Here is a tiny trained network, its code and every weight. The questions are about switching its units off for an input and a target symbol, where a switched-off unit gives its printed mean instead of its output.

import numpy as np


def w(rows, s, z=0):
    codes = np.array(rows[::2]) - 128.0
    scale = np.full(codes.shape[1], s)
    scale[-1] = z or s
    return codes * scale


def f(y):
    return y / 2 * (1 + np.tanh(0.7978845608 * (y + 0.044715 * y**3)))


def softmax(a):
    e = np.exp(a - a.max(-1, keepdims=True))
    return e / e.sum(-1, keepdims=True)


def log_softmax(a):
    a = a - a.max(-1, keepdims=True)
    return a - np.log(np.exp(a).sum(-1, keepdims=True))


def net(x, mask):
    ids = ['ΓΔΦβηθμπ'.index(c) for c in x.split()]
    T = len(ids)
    res = E[ids] + P[:T]
    q, k, v = (res @ M[0].T for M in (Q, K, V))
    z = softmax(np.where(np.tri(T) > 0, q @ k.T / 3**0.5, -1e9)) @ v
    res = res + np.where(mask[0], z, O[0][:, -1]) @ O[0][:, :-1]
    y = f(res @ A[0][:, :-1].T + A[0][:, -1])
    res = res + np.where(mask[1:9], y, B[0][:, -1]) @ B[0][:, :-1]
    return log_softmax(res[-1] @ U[:, :-1].T + U[:, -1])


Q, K, V, O, A, B = {}, {}, {}, {}, {}, {}
E = w([
[186,182,128,134,153,180,172,70,145],'Γ',
[213,134,113,99,201,114,198,24,141],'Δ',
[191,131,137,113,134,214,177,81,65],'Φ',
[194,73,154,134,143,58,182,123,136],'β',
[71,149,141,88,106,171,228,72,124],'η',
[222,125,110,106,98,117,151,117,76],'θ',
[178,99,204,145,94,147,145,158,173],'μ',
[219,144,137,174,132,97,179,59,254],'π',
],0.017)
P = w([
[63,171,156,174,128,92,181,119,69],'0',
[139,92,6,230,117,133,190,151,167],'1',
[103,188,162,133,152,85,180,158,94],'2',
[112,81,162,124,59,163,90,30,202],'3',
[139,209,165,111,151,87,162,175,102],'4',
[149,101,66,218,167,144,191,142,205],'5',
],0.012)
Q[0] = w([
[142,84,83,72,215,184,254,250,144],'h0',
[121,130,40,231,151,132,136,194,168],'h0',
[103,108,50,156,87,171,43,133,202],'h0',
],0.018)
K[0] = w([
[144,137,215,5,69,103,54,49,101],'h0',
[103,121,207,168,117,74,66,22,134],'h0',
[59,54,188,174,240,178,114,92,128],'h0',
],0.016)
V[0] = w([
[89,114,161,132,15,72,146,198,178],'h0',
[154,59,119,82,60,119,137,140,20],'h0',
[139,105,114,188,137,7,104,83,132],'h0',
],0.015)
O[0] = w([
[124,144,38,5,9,63,106,186,146,2],'h0',
[65,124,221,2,229,224,214,51,139,181],'h0',
[188,226,56,126,192,108,157,217,174,127],'h0',
],0.0082,0.0051)
A[0] = w([
[68,4,72,172,122,177,69,89,140,70],'n0',
[184,94,101,143,114,166,149,92,208,138],'n1',
[171,90,115,164,98,204,153,87,168,154],'n2',
[55,131,162,80,224,108,60,157,71,134],'n3',
[128,111,60,160,107,132,85,143,153,51],'n4',
[83,3,64,121,141,185,65,96,178,11],'n5',
[80,126,167,208,80,118,107,141,70,44],'n6',
[115,83,62,93,132,171,79,140,174,1],'n7',
],0.014,0.0054)
B[0] = w([
[220,123,162,141,166,131,98,81,162,188],'n0',
[133,140,134,96,119,171,134,153,101,221],'n1',
[70,110,107,126,122,88,101,136,139,251],'n2',
[178,157,76,147,102,124,107,174,148,168],'n3',
[60,153,142,125,136,135,167,59,154,161],'n4',
[128,171,117,164,59,74,163,180,72,152],'n5',
[83,147,88,81,156,170,154,162,135,180],'n6',
[151,166,145,111,249,108,129,148,137,131],'n7',
],0.02,0.019)
U = w([
[97,126,93,126,146,89,107,206,133,95],'Γ',
[117,124,155,121,176,75,124,153,119,138],'Δ',
[137,73,61,104,156,100,105,143,212,99],'Φ',
[114,114,92,56,188,2,118,168,170,46],'β',
[116,74,130,85,127,139,160,144,133,146],'η',
[166,134,113,115,132,148,147,179,153,135],'θ',
[132,66,66,108,91,79,123,165,174,255],'μ',
[117,126,107,121,132,97,136,156,163,51],'π',
],0.0083,0.0058)

Each question gives the input, a string of symbols that net reads in full, and the target symbol t.
The units are the heads (3 rows each of Q, K, V and O) and the neurons (one row each of A and B). Each row of codes is followed by its name. A weight is (code - 128) times the scale printed after its matrix; where a second scale follows, it is the last column's (O, A, B and U).
mask holds one flag per unit, heads first, then neurons. A switched-off unit (its flag False) gives its mean, the last column of its rows in O or B, instead of its output. The means were averaged over made-up inputs and are rounded, as every weight is.
A unit's drop is (log p(t) with every unit on - log p(t) with that unit switched off) / (log p(t) with every unit on - log p(t) with every unit switched off).
The circuit of an input: a set's keep is (log p(t) with only the set's units on - log p(t) with every unit switched off) / (log p(t) with every unit on - log p(t) with every unit switched off). Starting from all 9 units, units are removed one at a time, each time the one whose removal leaves the highest keep (on an exact tie, the one counted first), for as long as the keep stays at least 0.8.
circuit, biggest first: the units of the circuit, biggest drop first
unit that matters most: the unit with the biggest drop
top k neurons: the k neurons with the biggest drops, biggest first
drop of u: that unit's drop, to one decimal
input Γ β Γ π, target θ: circuit, biggest first -> [n1]
input μ Δ π, target π: circuit, biggest first -> [n4, h0, n2]
input η θ π π, target η: circuit, biggest first -> [n1, n3]
input β Δ Γ μ η μ, target β: circuit, biggest first -> [n7, h0]
input Δ β η θ μ, target θ: top 3 neurons -> [n2, n3, n4]
input θ Γ η Γ, target Φ: top 3 neurons -> [n2, n0, n5]
input μ η Φ β η μ, target θ: circuit, biggest first -> [h0, n2]
input β η Γ, target Γ: circuit, biggest first -> [h0, n0]
input Δ η θ η, target μ: circuit, biggest first -> [n5, h0]
input Γ Φ η η, target Δ: circuit, biggest first -> [n0, h0, n5]
input Γ η η Δ, target μ: circuit, biggest first -> [h0, n5]
input μ μ μ θ Δ, target θ: circuit, biggest first -> [n2, h0, n3]
input η θ θ Φ π, target θ: circuit, biggest first -> [n2, h0]
input π θ Γ, target θ: circuit, biggest first -> [h0, n2]
input μ Δ Δ θ η, target θ: unit that matters most -> n2
input Φ Γ Φ β, target Φ: circuit, biggest first -> [h0, n0]
input η η Δ, target Δ: circuit, biggest first -> [h0, n3]
input μ Δ Γ β, target Γ: top 2 neurons -> [n0, n2]
input β θ θ Φ η Φ, target Δ: top 3 neurons -> [n0, n5, n2]
input θ π η Γ, target π: unit that matters most -> n4
input Φ Δ η θ, target Γ: top 3 neurons -> [n2, n0, n1]
input η η π Φ, target μ: top 2 neurons -> [n5, n2]
input Φ μ η θ, target β: drop of n7 -> 1.1
input μ θ Δ μ β, target θ: drop of h0 -> 0.7
input η μ θ Δ, target β: drop of n7 -> 1.3
input Δ θ μ μ η θ, target β: drop of n7 -> 1.2
input η μ Γ, target Γ: top 3 neurons -> [n6, n0, n4]
